How the objects are linked:
j572: *>j714, ^>j576, §>j257, &>j483, ~>j852, +>j466
j864: *>., ^>., §>., &>j536, ~>j377, +>j843
j194: *>., ^>j377, §>., &>j482, ~>., +>j718
j275: *>., ^>., §>j377, &>j539, ~>., +>j165
j964: *>j28, ^>., §>j639, &>., ~>j962, +>.
j165: *>j259, ^>j483, §>j672, &>j576, ~>j190, +>j275
j706: *>., ^>j536, §>., &>., ~>j482, +>j645
j629: *>j672, ^>j930, §>j259, &>j293, ~>j152, +>j796
j639: *>j905, ^>j480, §>j964, &>j152, ~>j293, +>j150
j852: *>., ^>j28, §>j645, &>., ~>j572, +>.
j929: *>j257, ^>j293, §>j714, &>j930, ~>j480, +>j186
j745: *>., ^>., §>j536, &>., ~>j539, +>j28
j905: *>j639, ^>j645, §>j28, &>j843, ~>j943, +>j536
j718: *>j930, ^>j672, §>j483, &>j257, ~>j988, +>j194
j28: *>j964, ^>j852, §>j905, &>j190, ~>j576, +>j745
j762: *>j206, ^>j482, §>j539, &>j377, ~>j536, +>j943
j259: *>j165, ^>., §>j629, &>j962, ~>., +>.
j257: *>j929, ^>j943, §>j572, &>j718, ~>j645, +>j482
j206: *>j762, ^>j186, §>j454, &>j796, ~>j150, +>j293
j536: *>j150, ^>j706, §>j745, &>j864, ~>j762, +>j905
j962: *>j576, ^>j714, §>j293, &>j259, ~>j964, +>j454
j482: *>j186, ^>j762, §>j466, &>j194, ~>j706, +>j257
j930: *>j718, ^>j629, §>., &>j929, ~>., +>.
j672: *>j629, ^>j718, §>j165, &>j943, ~>j843, +>j377
j645: *>j480, ^>j905, §>j852, &>j988, ~>j257, +>j706
j293: *>j943, ^>j929, §>j962, &>j629, ~>j639, +>j206
j480: *>j645, ^>j639, §>., &>., ~>j929, +>.
j377: *>j796, ^>j194, §>j275, &>j762, ~>j864, +>j672
j576: *>j962, ^>j572, §>j943, &>j165, ~>j28, +>j539
j988: *>., ^>j843, §>., &>j645, ~>j718, +>.
j150: *>j536, ^>., §>., &>., ~>j206, +>j639
j466: *>., ^>j539, §>j482, &>., ~>., +>j572
j152: *>j843, ^>., §>., &>j639, ~>j629, +>.
j190: *>., ^>., §>j843, &>j28, ~>j165, +>.
j796: *>j377, ^>., §>., &>j206, ~>., +>j629
j943: *>j293, ^>j257, §>j576, &>j672, ~>j905, +>j762
j843: *>j152, ^>j988, §>j190, &>j905, ~>j672, +>j864
j454: *>j539, ^>., §>j206, &>., ~>., +>j962
j714: *>j572, ^>j962, §>j929, &>., ~>., +>.
j186: *>j482, ^>j206, §>., &>., ~>., +>j929
j483: *>., ^>j165, §>j718, &>j572, ~>., +>.
j539: *>j454, ^>j466, §>j762, &>j275, ~>j745, +>j576

The rows follow the links: the fewer symbols apart two objects are, the more alike their rows tend to be.

Each row is also shifted at random along 4 hidden directions that mean nothing.

Some objects, each with a row of numbers:
j480: [ -24,  -36, -112, -164, -158,   68,  -34,  152,  106,   -5, -250, -203, -201,  218,   44,  152,  161,  -72,  125,  -99,  -66,  -38,   13,  -71,  -98,    1,   19,   56,  134,   -9,  -63, -154,   -4,   -7,  174,   40,  -81,  -41, -113,   24,   -1, -102,  149,   39, -256,  107,  -34,  111, -166,  -26,  -32,    0,  106,  -34, -192]
j706: [ -26,  -27,   95, -228,  -67,   62,  -91,  -72,  158,  -47,   28, -224,  -94,  213,   19,  112,   81,  -85,    5,  -39,  124,  128,   51,  -97,   89,   46,   47,   96,   40, -138,   45,  110,  -57, -148,   27, -118, -152, -113,  -76,   16,   66,   20,   97,   57, -161,  -34, -135,  182, -140,   -4,  -59,   84, -153,   -7,   74]
j165: [  42,   55,    3,  189,  118,   12,  138,  -17, -106,   38,  144,  239,  145, -173,   12,  -69,  -99,   88,   58,   19,   55, -213,   26,  -15,  101,   50,  -56, -205,    4,   92,  -57,  104,  -42,   75,   19,   10,  -58,   70,   65,  -26,  -21,  -83,   -8, -176,  206, -142,   58,  -89,  153,  100,  127,  -83,  -65,   29,  -42]
j539: [-169,   86,   -9,  133,  129, -102,  -37, -130, -170, -163,  101,   12,  -61, -214,   41,   53,   49,  -22, -117,  -41,  -10,  186,   86,   48,  182,  -20,  106, -213,   75,  159, -282,   88,  -26,   26, -113,  -45, -278,  126,   58,  148,  -41, -167,   94,  129,   18,  -43,  -88,   24,  158,   35,  136, -187,   80,  -62,   23]
j482: [-191,  -74,  183, -173,  118, -100,  -48, -133,    6, -138,  161,  -90,   22,   94,   -5,   91,   94,  -84,  -93, -101,    6,  136,  167,   59,   57, -111,   77,  -91, -180, -247, -105,   94,   99,  -32,  -60,  -36,  -21,  -42,  -60,   65,   -4,  101,   22,  114,  -79,   13,  -51, -102,  -67,   -3,  -86, -112,   38,  -37,   74]
j466: [ -70,   62,  -13,  -78,    7,  -81,  -73, -148,  -55,  -60,   65,  -56,  -47,  141,  -53,   39,  -63,   -8,   -6,   85,   47,  141,  203,  -14,  147,  -49,   60,  121,  -46, -174,   66,   99,   14,   20, -106,  -70,  -40,   38, -104,  164,  -74,  -69,   36,   31,  -74, -131,  -98,   43,  149,  -58,  168, -143,  -21,  -59,  162]
j745: [-112,  134,  -47,  103,  -63,   16,  -34,  -35, -126,   -8,  128,  -72,  -43, -148,   98,  -43, -167,  -80, -104,  -17,   33,  103,  -51,   76,  109,   68,   59,   69,  188,  184,  134,   74, -133,  -33, -169,  -65,  -34, -104,   63,   12,  135,   11,  136,   46,  101,   47,  -57,   53,  138,  -68,   80,   98,  -88,  -84,  113]
j864: [ -11,   -3,  143,  127,  -36,   97,   72,  -14,   84,  -43,  143,   60,   -9, -103,   36,  -97,   35,    8,  -57,  -29,   64,    5, -144,  -72,   -5,   19, -186,   29,  134,  159,   28,  109,   17,   54,  -53, -124,  -34,  -44,   68, -130,  216,   85,  109,  -96,   69,  -47,  -79,    1,  -75,  -74,  -99,   99, -107,  121,  154]
j843: [  71,  -72,  110,  -11,   60,  138,  -26,   50,  158, -108,  -18,  -76,  -26,  -91,  -52, -115,    5,  -45,   12, -194,   60, -154,  -99, -223,   56,   28, -145, -147,  252,  147,  -71,  114, -123,  111,  108,  -27, -126,  103,   77, -216,   54,   19,    3,  -46,    7,  148,  -75,   33, -119,  104, -121,   60, -244,  116, -119]
j152: [  79,  -71,  -91,   82,    5,  143,   22,   67,   74,  126, -217,  124,   58, -188,   51,  -81,    0,  176,  -13,   84,  -47, -128,   61, -188,  -93,   53,  -56,   -5,  174,   73,   26, -121,  107,  122,  -66,  161,  -48,   31,  -87,   -3,  188,   29,   -5,  -33,  103,   94,   24,  -46,   11, -136,  -52,   29,  167,   83,  -63]
j930: [  22,  -41,  -52, -120,  -76,  -32,  113,  -36,  140,   39, -235,   77,  -30,  242,  -24,  111,  114,   83,   57,   97,  -70, -124,  180,  -57,  -98,  -58, -119,   73, -133, -164,   37, -175,  -65,   82,  165,    4,  -22,  -57,  -82, -120,  -49,   36,  -60, -104,  -22,  113,   22,  102, -105,   15,  -21,  -32,   73,   70,  -70]
j929: [  87,  -28,  -82, -148,  174,  -38,  -93,  -41,   33,   28, -134,  -84,   58,   52,  -39,  145,   62,   12,  -83,  -45, -117,   42,  159,  -31, -118, -133,   41, -123, -108, -197,  -82, -145,   98,   72, -126,   94,  -68,   97,  -12,  101,  -12,   84,  -61,  149,  -68,  152,   84, -148,  -15,   23,  -68, -123,  183,  -71,  -61]
j714: [  55,  103, -164,  -95,  -23,  -93,    6,   -2,   36,   51, -239,   55,   37,  206,   20,    0,  -31,   68,  142,  188,  -61,   15,   36,  -56, -119,  -85,  125,   64,  -80, -133,   29, -144,  -71,  -44,   30,  -30,  178,  -49, -128,  151, -104, -247,  -87,  -43,  -77,  -84,   30,  102,  122,   20,  157,   -4,   62, -141,   42]
j377: [ -47,  -16,  140,   32,   74,   29,   66, -179,  -15, -197,  233,  103,  -11,  -77,  -36,   90,   69,  -42, -154,  -45,   12,   64,  -48,   60,  111,  -20, -146, -156,  -28,  122, -124,   97,  100,  120, -140,    3,  -85,  -13,   64, -160,    2,  111,  -39,   -9,   31,  -40,  -16, -177,  -20,   14,  -46,  -82,   -3,  114,   19]
j483: [  42,  100,    9,  -92,   22,  -52,  164,  -39,  -69,  181,   44,  235,  108,  136,   37,   63, -113,   70,  -19,  176,  124, -174,  180,   20,  124,   52,   16,   27, -209, -286,  144,   55,  121,  -55,  -52,   68,  119,   43, -103,  -20,   40,  -71,  -63, -148,   -2, -209,  110,  -11,  166, -108,   57,  -83,  -27,   93,  -26]
j257: [ -37,  -26,  152, -163,   54,  -96,   -6,   15,  -22,  129,   75,   99,  -36,  200,  -12,  140,  128,  -65,  118,  127,   44,  -13,  111,   12,   77,   36,  218,   54, -205, -196,   52,  110,  201,  -84,   10,   26,   19,  -76,  -86,  151, -114,  -42,  -15,   -8,  -58, -294,   66,    8, -104, -101,   -3,  -61,  -37,  -20,  -97]
j28: [  10,   27,   -3,   83,   43,   82,  -14,  118,  -89,  -24,   98, -142,   71,  -61,   26,  -13, -104,  -71,   62, -208,   45,   15, -262,   69,   22,   81,   29,  -56,  191,  137,    6,  140, -189,  -18,  186,  -24,   55,  -62,  149,    2,   50,   -5,   63,   33,   51, -130,  -21,   79,   34,  158,  120,  181, -190,  -84, -114]
j718: [  -8,  -30,   67, -139,  119,    2,   92,  -23,  -38, -136,   76,    1, -142,  197,  -15,  235,  281, -131,  101, -180,  -44,  -84,   81,   84,  105,  -75, -158, -126,  -44, -108, -253,  117,   86,   86,  154,   -6, -237,   45,   -8, -194, -184, -104,   69,  -36, -119, -136,   89,  154, -150,   91,   71, -104,   24,  225, -160]

From each start, follow one symbol. Which object do you reach?
Answer with the object's name.
start [  54,  -74,  -48,   90,  100,  -73,  134,    3,  -77,   10,  -72,  139,   55, -110,   29, -110,   77,  101,   19,  107,  -69,  -97,   43,   -2,  -93,   -2,  -58, -100,    8,   43,  -44, -197,   85,   56,  -60,  131,    8,   76,   22,  -55,   -7,  156,  -32,  -45,   33,  160,   74, -166,  -22,    6,  -89, -131,  259,  133,  -73]
§ -> j259
start [  10,  -24,   97, -193, -103, -102,   -4, -125,    2,  -44,  157,   47,   -8,  299,   32,  106,  -60,  -36,  -59,   36,   44,   13,  -64,   87,   51,  -29,  -87,   62, -156, -222,   53,   94,   12,    8,  -18,  -89,  150,  -30,   10, -255,  -33,  193,  -58,    5, -148,   -4,  -87,   -9,  -62,  -22,  -48,   66, -167,  164,  122]
& -> j482
start [  80,   77, -149,   61,  -87,  -31,   61,   43,  -72,   79, -150,   29,  -50,  -96,  -48, -142, -213,  121,   65,   37,   -6, -166,  -76,  -59,  -74, -107, -249,   94,    6,  112,   42, -106, -166,   25,   36,    2,  150,    1,   46, -110,  -49,  -54,  -88,  -68,   12,  203,    3,   82,   96,   15,   62,   29,  -14,   86,  -37]
§ -> j629
start [  28,  -81,  -52,   64,  113,  101,  -85,  136,  -32,   79, -121,   64,  106, -134,   92,   28,  141,  -30,  -13, -113,  -44,   35,    2,   24, -121,  122,   84, -118,   73,  116,  -97, -137,  136,   -6,  -43,   61,   82,   28,   96,  141,  114,    1,  102,   68,   95,   65,   93, -114,  -74,   83,   -4,   68,  223,  -74,  -36]
& -> j152
start [ -33,   74,    2,  154,   49,    2,   -5,   26, -148,  143,  128,   -1,  -26, -101,   31,    6,  -53,  -46,   69,  187,   27,  -15,   28,  114,  120,  -38,  129,   74,  -28,   97,   36,  105,   19,  -96,   -8,   80,    0,  -27,   27,  150, -130, -113,  -49,   37,  146, -197,   88,  -54,  197, -110,  172, -144,  -24,  -79,  -62]
* -> j962
start [  -1,   91, -183,   97,  191,  -21,   26,   43, -162,    7, -239,   -5,   43,  -32,  -11,   10,  -24,   78,   21,  -62,  -72,   30,  -38,   17,  -70,  -23,   75, -122,  -26,  110,  -58, -149,  -56,  -16,   62,   17,    6,   54,   17,   82,  -84, -155,  -47,   42,   98,   -5,   39,  -50,  126,   80,  127,  -45,  127,  -44, -125]
& -> j259
start [  13,   73, -219,  121,   85,   72,  -33,   89, -142,   99,  -94,  -23, -121,  -14,   97,   80,   80,   19,  107,  -84, -122,   21, -139,  188,  -97,  188,  141,   56,   57,  162,  -80, -184,   25,  -87,  111,  -11,  213,  -50,   91,   37,    9,  -77,  157,   46,  126,  -79,   55,   -5,   61,  -72,  199,   68,  172,   25,  -64]
* -> j28
start [ 139,  113,  -28,   74,  -95,   53,   37,  150,  -67,   81,  144,   86,   95, -114,  -19, -176, -259,   49,  -13,  103,   67, -221,  -48,  -81,    4,  101,  -84,   87,  115,   70,  229,  211, -127,    5,  -82,   89,   75,   15,   91, -174,  219,   92,  -40, -179,  143,  110,   55,  -39,  184,  -58,   22,  156, -130,   75,  -40]
& -> j28
start [  45, -125,   65,   82,  -34,   81, -114,  204,   83,  112,   47, -225,  -58, -110,  -58, -116,    2,  -82,   88,  -40,   27,  -43, -151, -206,  101,   71,   62,   30,  228,  133,   71,   92, -136,  -63,  175,   -5, -106,  -40,   72,   47,  118,   58,   78,   43,    3,  150,  -69,  129, -173,  -58, -141,   92, -230, -125,  -59]
^ -> j645
start [  59,  -80,  158,  108,  105,  -96,  -29,   -7,   69,   98,   92,  -42,  109, -164,   67, -141,  105,   -4,   53,   22,   65,  -10,  -58,   30,  118,  -45,  165, -124,  -70,   99,  -51,   57,  136, -107,  -72,   67,  -55,  124,   70,  162,  -66,  -58,  -15,   78,  153, -124,   88, -146,  -91,   99, -103,  -95,  -41,  -37,  -87]
§ -> j576
start [  51,   24,  -12, -103,  117,  -61,  -39,   55,  -49,  -28,   59,   57,  126,  165,   -9,   -2, -122,   44,  110,   37,  154,  -19,  159,  -13,   38,    1,   76,  -71, -102, -245,   -2,   86,   34,  -42,  -45,   19,   73,   -9, -163,  183,  -63, -145,  -82,   10,  -91, -129,    0,  -21,  130,  150,   69,  -43,  -53, -192,    2]
+ -> j466
start [  48,  130,   40, -194,  -73,   71, -152,   95,  -24,  150,   54,  -79,   17,  245,   13,   57,  -81,   29,   92,  -30,   71,  -43,   36,   10,   11,   43,   34,  122,   65, -122,  107,  107, -123,  -77,   76,   15,  -27,  -87, -130,    5,   89,  -55,   68,  -16,  -95,  -91,   52,  117,  127,  -10,  100,  157, -204, -100,  -28]
§ -> j645
start [-102,  -49,  114,   68,   68,  108,   -2,  -76,  -28,  -48,  197,   26,   67, -149,   24, -110,  -15,   -7, -199,  -35,    2,  190,    3,  -27,   91,  179,  146, -135,  128,   29,   58,  121,  101,  -97, -186,  -27,   89,   34,   54,   86,  208,  166,   58,   56,   80,  -16,  -28, -237,   -5,   -5,  -95,   49,  -46,  -16,  132]
& -> j864
start [  -4,  -66,  145,  139,  -72,  -19,  120,  -66,   24,   58,   76,   78, -142, -167,   21,  -15,  234,  -37,  102,  126,  -13, -183,  -11,    3,  118,  -29, -126,  -36,   22,  171,  -92,  115,  116,  184,   32,   89, -217,  -27,   68,  -70,  -58,    7,   33,  -96,   49,  -83,   88,  157, -104,  -97,   13, -153,   64,  176, -150]
* -> j629
